Below are the code and all the weights of a small trained network. Each question names an input and a class and asks about switching units off, where a switched-off unit gives its printed mean instead of its output.

import numpy as np


def w(rows, s, z=0):
    codes = np.array(rows[::2]) - 128.0
    scale = np.full(codes.shape[1], s)
    scale[-1] = z or s
    return codes * scale


def f(y):
    return y / 2 * (1 + np.tanh(0.7978845608 * (y + 0.044715 * y**3)))


def log_softmax(a):
    a = a - a.max(-1, keepdims=True)
    return a - np.log(np.exp(a).sum(-1, keepdims=True))


def net(x, mask):
    res = np.array(x, float).reshape(1, 8) / 4 @ E
    y = f(res @ A[0][:, :-1].T + A[0][:, -1])
    res = res + np.where(mask, y, B[0][:, -1]) @ B[0][:, :-1]
    return log_softmax(res[-1] @ U[:, :-1].T + U[:, -1])


A, B = {}, {}
E = w([
[137,128,139],'x0',
[219,162,32],'x1',
[125,128,123],'x2',
[103,254,149],'x3',
[144,131,141],'x4',
[127,129,131],'x5',
[128,130,124],'x6',
[56,123,63],'x7',
],0.0072)
A[0] = w([
[118,184,138,49],'N0',
[23,122,228,76],'N1',
[78,110,189,66],'N2',
[155,74,129,72],'N3',
[59,116,171,101],'N4',
[145,54,119,44],'N5',
[111,200,142,58],'N6',
[173,159,2,81],'N7',
[91,131,169,66],'N8',
[150,36,113,133],'N9',
[115,239,133,88],'N10',
[46,115,17,211],'N11',
[115,29,117,54],'N12',
[65,111,154,103],'N13',
[200,142,175,250],'N14',
[199,145,184,110],'N15',
[149,25,88,63],'N16',
[182,25,108,159],'N17',
[206,143,77,162],'N18',
[86,29,88,98],'N19',
[139,189,165,68],'N20',
[76,112,189,99],'N21',
[173,149,60,134],'N22',
[199,113,146,231],'N23',
[74,118,78,255],'N24',
[177,150,57,89],'N25',
[205,172,65,117],'N26',
[166,59,145,109],'N27',
[80,126,69,204],'N28',
[193,159,71,97],'N29',
[26,115,54,158],'N30',
[158,30,110,112],'N31',
[186,230,140,219],'N32',
],0.0085,0.0038)
B[0] = w([
[106,155,53,126],'N0',
[158,75,67,241],'N1',
[171,81,3,163],'N2',
[118,172,90,134],'N3',
[195,81,48,172],'N4',
[92,185,11,140],'N5',
[87,163,17,143],'N6',
[145,75,98,212],'N7',
[138,105,65,135],'N8',
[90,200,121,190],'N9',
[85,160,48,190],'N10',
[176,138,236,232],'N11',
[114,145,101,166],'N12',
[189,105,84,158],'N13',
[125,121,195,239],'N14',
[146,131,166,168],'N15',
[100,178,77,176],'N16',
[49,198,159,222],'N17',
[119,69,135,203],'N18',
[155,193,96,185],'N19',
[124,132,93,143],'N20',
[180,43,37,177],'N21',
[130,68,122,181],'N22',
[105,116,182,215],'N23',
[157,127,235,214],'N24',
[159,57,86,170],'N25',
[117,80,96,203],'N26',
[102,178,104,165],'N27',
[128,122,223,185],'N28',
[128,76,82,177],'N29',
[189,139,197,199],'N30',
[86,196,99,189],'N31',
[84,129,151,254],'N32',
],0.0056,0.0045)
U = w([
[133,102,177,253],'0',
[201,8,80,40],'1',
[187,141,207,159],'2',
[78,226,87,26],'3',
],0.011,0.0044)

Each question gives the input, the list of numbers given to net, and the class t.
The units are the neurons (one row each of A and B). Each row of codes is followed by its name. A weight is (code - 128) times the scale printed after its matrix; where a second scale follows, it is the last column's (A, B and U).
mask holds one flag per neuron, in row order. A switched-off neuron (its flag False) gives its mean, the last column of its row in B, instead of its output. The means were averaged over made-up inputs and are rounded, as every weight is.
A unit's drop is (log p(t) with every unit on - log p(t) with that unit switched off) / (log p(t) with every unit on - log p(t) with every unit switched off).
The circuit of an input: a set's keep is (log p(t) with only the set's units on - log p(t) with every unit switched off) / (log p(t) with every unit on - log p(t) with every unit switched off). Starting from the 12 units with the biggest drops (on a tie, the unit counted first), units are removed one at a time, each time the one whose removal leaves the highest keep (on an exact tie, the one counted first), for as long as the keep stays at least 0.8.
units of the circuit, in order: the units of the circuit, biggest drop first
unit that matters most: the unit with the biggest drop
top k neurons: the k neurons with the biggest drops, biggest first
drop when u is switched off: that unit's drop, to one decimal
input [5,-5,4,8,5,8,8,-2], class 3: units of the circuit, in order : N10, N6
input [-3,5,-2,6,-5,-1,-1,7], class 2: units of the circuit, in order : N11, N30
input [3,7,8,-8,-3,6,8,7], class 0: units of the circuit, in order : N11, N17
input [-3,-8,-2,-2,-4,-7,-7,8], class 1: units of the circuit, in order : N1, N4
input [1,5,5,2,8,6,-4,7], class 2: unit that matters most : N11
input [-6,2,-7,-1,-7,-4,8,8], class 2: units of the circuit, in order : N11, N30, N24
input [4,-7,-4,4,3,-4,7,-7], class 1: units of the circuit, in order : N1, N21, N2, N17
input [-8,-7,-1,5,-6,8,3,7], class 1: units of the circuit, in order : N1, N4, N21
input [-8,-6,-1,8,-4,5,-2,8], class 2: top 3 neurons : N30, N11, N24
input [-5,2,-1,-8,3,-5,1,-1], class 3: drop when N11 is switched off : 0.0
input [1,-6,-2,5,-5,-4,7,1], class 1: drop when N4 is switched off : 0.1
input [-4,-3,-2,-5,0,0,-8,7], class 2: drop when N11 is switched off : 0.2
